Here is a tiny trained network, its code and every weight. The questions are about switching its units off for an input and a class, where a switched-off unit gives its printed mean instead of its output.

import numpy as np


def w(rows, s, z=0):
    codes = np.array(rows[::2]) - 128.0
    scale = np.full(codes.shape[1], s)
    scale[-1] = z or s
    return codes * scale


def norm(h):
    return h / np.sqrt((h * h).mean(-1, keepdims=True) + 1e-5)


def f(y):
    return y / 2 * (1 + np.tanh(0.7978845608 * (y + 0.044715 * y**3)))


def log_softmax(a):
    a = a - a.max(-1, keepdims=True)
    return a - np.log(np.exp(a).sum(-1, keepdims=True))


def net(x, mask):
    res = np.array(x, float).reshape(1, 7) / 4 @ E
    u = 0
    for l in range(2):
        y = f(norm(res) @ A[l][:, :-1].T + A[l][:, -1])
        res = res + np.where(mask[u : u + 7], y, B[l][:, -1]) @ B[l][:, :-1]
        u += 7
    return log_softmax(norm(res)[-1] @ U[:, :-1].T + U[:, -1])


A, B = {}, {}
E = w([
[120,42,160,162,107,182,77,124,159,131,164,109],'x0',
[124,99,71,124,144,164,210,166,153,76,155,168],'x1',
[115,186,79,135,85,164,135,141,163,89,181,136],'x2',
[153,147,173,137,172,184,89,45,89,48,108,84],'x3',
[114,72,76,145,184,182,123,170,74,127,125,92],'x4',
[160,120,161,103,181,139,142,141,168,113,68,3],'x5',
[127,143,144,141,120,160,64,145,184,177,124,135],'x6',
],0.0047)
A[0] = w([
[121,179,83,137,127,137,155,140,140,104,142,169,35],'0.n1',
[125,105,112,132,211,165,132,150,53,114,100,6,1],'0.n2',
[130,169,133,134,131,24,154,143,118,178,115,125,27],'0.n3',
[125,139,179,126,150,124,136,67,109,52,113,41,10],'0.n4',
[141,90,171,130,202,138,148,131,158,148,87,88,49],'0.n5',
[124,145,155,129,116,147,70,143,222,155,128,38,12],'0.n6',
[127,145,198,132,152,135,23,69,69,140,103,98,15],'0.n7',
],0.014,0.0043)
B[0] = w([
[88,163,99,142,135,159,135,141,139,87,179,178,165],'0.n1',
[156,42,8,24,183,196,165,104,62,86,30,123,249],'0.n2',
[124,134,150,46,79,105,120,108,101,166,51,129,177],'0.n3',
[203,102,234,131,47,99,220,87,97,101,212,117,219],'0.n4',
[59,126,126,148,180,111,147,164,206,67,157,131,199],'0.n5',
[159,180,110,173,12,200,123,240,186,186,86,39,204],'0.n6',
[119,211,123,205,241,114,30,60,122,183,147,197,237],'0.n7',
],0.011,0.012)
A[1] = w([
[74,88,146,123,165,60,112,142,185,90,130,93,24],'1.n1',
[82,100,129,136,177,74,123,169,139,92,121,96,38],'1.n2',
[116,138,118,121,129,86,92,140,99,97,135,85,73],'1.n3',
[133,88,140,103,105,109,157,155,139,107,106,83,50],'1.n4',
[107,75,134,145,123,64,99,154,112,142,168,97,68],'1.n5',
[86,120,139,84,92,34,98,142,89,140,101,123,3],'1.n6',
[100,5,141,155,126,118,69,149,114,161,163,120,70],'1.n7',
],0.016,0.0026)
B[1] = w([
[65,103,181,139,161,68,164,179,194,114,126,120,138],'1.n1',
[92,119,201,88,156,80,155,115,174,98,91,99,151],'1.n2',
[195,130,148,160,130,198,198,110,138,196,119,223,98],'1.n3',
[97,157,146,192,231,80,43,93,126,148,131,139,245],'1.n4',
[137,82,84,154,108,161,105,142,99,142,165,152,126],'1.n5',
[95,135,162,35,53,78,125,111,104,180,94,175,253],'1.n6',
[145,1,126,185,111,77,99,171,91,168,182,119,171],'1.n7',
],0.0091,0.0042)
U = w([
[153,180,126,197,42,195,90,245,217,189,78,6,194],'0',
[160,213,160,222,233,113,9,28,94,188,142,164,141],'1',
[83,164,162,16,37,58,115,114,98,208,53,189,210],'2',
[116,12,103,183,93,95,80,183,89,174,191,151,31],'3',
[46,177,52,140,98,165,160,179,154,44,223,221,98],'4',
[42,88,184,114,199,56,164,182,215,84,86,87,8],'5',
[214,118,254,143,80,85,220,60,92,50,210,78,100],'6',
[165,30,24,50,225,195,184,103,66,47,37,79,177],'7',
],0.0085,0.0013)

Each question gives the input, the list of numbers given to net, and the class t.
The units are the neurons (one row each of A and B). Each row of codes is followed by its name. A weight is (code - 128) times the scale printed after its matrix; where a second scale follows, it is the last column's (A, B and U).
mask holds one flag per neuron, layer by layer. A switched-off neuron (its flag False) gives its mean, the last column of its row in B, instead of its output. The means were averaged over made-up inputs and are rounded, as every weight is.
A unit's drop is (log p(t) with every unit on - log p(t) with that unit switched off) / (log p(t) with every unit on - log p(t) with every unit switched off).
The circuit of an input: a set's keep is (log p(t) with only the set's units on - log p(t) with every unit switched off) / (log p(t) with every unit on - log p(t) with every unit switched off). Starting from the 12 units with the biggest drops (on a tie, the unit counted first), units are removed one at a time, each time the one whose removal leaves the highest keep (on an exact tie, the one counted first), for as long as the keep stays at least 0.8.
circuit, biggest first: the units of the circuit, biggest drop first
most important unit: the unit with the biggest drop
k most important neurons: the k neurons with the biggest drops, biggest first
k most important neurons of layer l: the k neurons of layer l with the biggest drops, biggest first
input [6,6,-7,7,-2,-8,0], class 1: most important unit	0.n2
input [4,-6,7,-2,-3,-7,-6], class 4: 2 most important neurons of layer 0	(0.n3; 0.n7)
input [1,7,-1,6,-7,-4,5], class 4: 4 most important neurons	(0.n2; 0.n7; 0.n4; 0.n6)
input [3,6,-6,-2,-7,8,2], class 5: 3 most important neurons of layer 1	(1.n1; 1.n2; 1.n4)
input [0,3,7,5,-2,-3,-7], class 4: 3 most important neurons of layer 0	(0.n1; 0.n2; 0.n3)
input [8,-2,4,-1,-3,-5,-5], class 3: 4 most important neurons	(0.n2; 0.n7; 0.n6; 0.n4)
input [6,-8,7,6,-6,4,-8], class 6: 2 most important neurons	(0.n4; 1.n4)
input [-5,-1,8,-2,6,-1,4], class 4: 2 most important neurons	(0.n2; 0.n7)
input [-6,-1,-1,1,-1,0,-5], class 2: 2 most important neurons	(0.n3; 1.n6)
input [-2,4,-2,3,5,-7,5], class 4: circuit, biggest first	(0.n2; 0.n7; 0.n1)
input [-3,-1,6,-6,2,3,-1], class 2: 2 most important neurons	(0.n3; 0.n2)
input [7,4,4,1,-1,0,0], class 0: circuit, biggest first	(0.n2; 0.n7)
input [-6,4,4,4,-3,-4,6], class 4: 2 most important neurons	(0.n7; 0.n2)
input [7,-1,3,1,-3,4,-2], class 0: most important unit	0.n6
input [-7,-1,4,-5,7,-1,-7], class 2: 2 most important neurons	(0.n3; 0.n2)
input [-5,-8,6,-1,-2,5,-6], class 6: 2 most important neurons of layer 0	(0.n4; 0.n2)
input [7,0,1,0,1,-3,-3], class 3: 2 most important neurons of layer 0	(0.n2; 0.n7)
input [8,7,-1,3,-5,-6,7], class 3: 4 most important neurons of layer 0	(0.n2; 0.n7; 0.n6; 0.n4)
input [2,8,-7,-3,-7,-2,-4], class 2: 2 most important neurons	(0.n2; 0.n5)
input [4,-6,-1,-4,3,-1,2], class 0: circuit, biggest first	(0.n6)
input [8,8,-7,-4,3,-2,-1], class 3: 2 most important neurons	(1.n7; 0.n2)
input [6,1,4,-4,-1,0,-1], class 0: circuit, biggest first	(0.n2; 0.n7)
input [-8,1,5,0,3,0,0], class 4: 2 most important neurons of layer 0	(0.n1; 0.n2)
input [-8,-4,-6,-3,0,5,-2], class 2: 2 most important neurons	(0.n3; 1.n6)
